Below is a small trained network, with its code and all its weights. Each question gives an input and a class and asks what happens when units are switched off, that is, made to give their printed mean instead of their output.

import numpy as np


def w(rows, s, z=0):
    codes = np.array(rows[::2]) - 128.0
    scale = np.full(codes.shape[1], s)
    scale[-1] = z or s
    return codes * scale


def norm(h):
    return h / np.sqrt((h * h).mean(-1, keepdims=True) + 1e-5)


def f(y):
    return np.maximum(y, 0)


def log_softmax(a):
    a = a - a.max(-1, keepdims=True)
    return a - np.log(np.exp(a).sum(-1, keepdims=True))


def net(x, mask):
    res = np.array(x, float).reshape(1, 2) / 4 @ E
    u = 0
    for l in range(2):
        y = f(norm(res) @ A[l][:, :-1].T + A[l][:, -1])
        res = res + np.where(mask[u : u + 15], y, B[l][:, -1]) @ B[l][:, :-1]
        u += 15
    return log_softmax(norm(res)[-1] @ U[:, :-1].T + U[:, -1])


A, B = {}, {}
E = w([
[98,213,38,94],'x0',
[159,220,156,254],'x1',
],0.0033)
A[0] = w([
[72,58,148,143,137],'L0N0',
[142,158,233,152,67],'L0N1',
[133,154,114,59,189],'L0N2',
[66,110,76,177,2],'L0N3',
[153,182,87,169,226],'L0N4',
[95,134,138,138,36],'L0N5',
[255,144,161,156,215],'L0N6',
[201,160,166,115,29],'L0N7',
[134,192,117,127,110],'L0N8',
[161,128,87,102,118],'L0N9',
[98,174,198,148,209],'L0N10',
[105,131,30,80,128],'L0N11',
[131,136,99,115,186],'L0N12',
[161,78,126,96,42],'L0N13',
[131,126,94,180,29],'L0N14',
],0.0066,0.00099)
B[0] = w([
[88,209,180,110,209],'L0N0',
[61,131,46,110,233],'L0N1',
[129,187,98,115,201],'L0N2',
[82,84,129,86,141],'L0N3',
[201,102,48,48,242],'L0N4',
[75,144,104,148,128],'L0N5',
[110,41,80,67,251],'L0N6',
[117,201,109,194,161],'L0N7',
[50,133,187,78,196],'L0N8',
[42,120,152,109,163],'L0N9',
[178,70,95,132,215],'L0N10',
[127,103,251,165,237],'L0N11',
[114,32,124,33,167],'L0N12',
[157,189,102,107,191],'L0N13',
[126,136,86,185,163],'L0N14',
],0.0024,0.0033)
A[1] = w([
[215,98,67,77,110],'L1N0',
[179,146,96,213,94],'L1N1',
[216,182,88,225,88],'L1N2',
[39,211,73,184,218],'L1N3',
[248,91,185,168,255],'L1N4',
[138,94,164,12,126],'L1N5',
[196,91,167,96,143],'L1N6',
[124,47,228,205,116],'L1N7',
[119,164,41,110,195],'L1N8',
[110,218,227,107,227],'L1N9',
[97,91,125,49,145],'L1N10',
[125,89,143,185,191],'L1N11',
[186,132,114,87,91],'L1N12',
[193,145,141,129,138],'L1N13',
[140,64,2,132,184],'L1N14',
],0.0056,0.0017)
B[1] = w([
[179,214,101,210,167],'L1N0',
[182,32,94,100,187],'L1N1',
[130,75,64,114,207],'L1N2',
[114,10,176,48,204],'L1N3',
[74,179,80,50,205],'L1N4',
[213,114,74,125,254],'L1N5',
[37,150,75,141,176],'L1N6',
[105,189,195,88,210],'L1N7',
[95,104,236,126,209],'L1N8',
[96,217,213,147,167],'L1N9',
[139,111,129,252,233],'L1N10',
[126,117,167,72,178],'L1N11',
[137,73,94,169,142],'L1N12',
[157,168,38,214,141],'L1N13',
[163,198,175,200,209],'L1N14',
],0.0039,0.0044)
U = w([
[199,31,35,94,219],'0',
[45,126,209,11,205],'1',
[173,199,162,204,213],'2',
[41,170,66,151,11],'3',
[112,182,85,118,8],'4',
[79,176,95,134,2],'5',
],0.011,0.0057)

Each question gives the input, the list of numbers given to net, and the class t.
The units are the neurons (one row each of A and B). Each row of codes is followed by its name. A weight is (code - 128) times the scale printed after its matrix; where a second scale follows, it is the last column's (A, B and U).
mask holds one flag per neuron, layer by layer. A switched-off neuron (its flag False) gives its mean, the last column of its row in B, instead of its output. The means were averaged over made-up inputs and are rounded, as every weight is.
A unit's drop is (log p(t) with every unit on - log p(t) with that unit switched off) / (log p(t) with every unit on - log p(t) with every unit switched off).
The circuit of an input: a set's keep is (log p(t) with only the set's units on - log p(t) with every unit switched off) / (log p(t) with every unit on - log p(t) with every unit switched off). Starting from the 12 units with the biggest drops (on a tie, the unit counted first), units are removed one at a time, each time the one whose removal leaves the highest keep (on an exact tie, the one counted first), for as long as the keep stays at least 0.8.
circuit, biggest first: the units of the circuit, biggest drop first
unit that matters most: the unit with the biggest drop
top k neurons: the k neurons with the biggest drops, biggest first
k most important neurons of layer l: the k neurons of layer l with the biggest drops, biggest first
drop of u: that unit's drop, to one decimal
input [6,6], class 0: top neuron	[L0N4]
input [4,4], class 0: circuit, biggest first	[L1N3; L1N7]
input [-5,5], class 0: circuit, biggest first	[L1N1; L0N11; L1N2; L0N1]
input [-2,1], class 2: top 2 neurons	[L0N6; L1N14]
input [-4,4], class 0: top 3 neurons	[L1N1; L0N11; L0N8]
input [6,7], class 0: top 2 neurons	[L1N3; L0N4]
input [-8,5], class 1: top 2 neurons	[L1N7; L1N4]
input [3,-3], class 2: 4 most important neurons of layer 1	[L1N10; L1N9; L1N2; L1N3]
input [2,0], class 2: top 2 neurons	[L1N9; L0N6]
input [-7,5], class 1: top 2 neurons	[L1N7; L1N4]
input [2,-3], class 2: drop of L0N6	0.5
input [-6,0], class 1: drop of L1N7	0.1
input [1,-1], class 2: drop of L1N4	0.1
input [-7,4], class 1: unit that matters most	L1N7
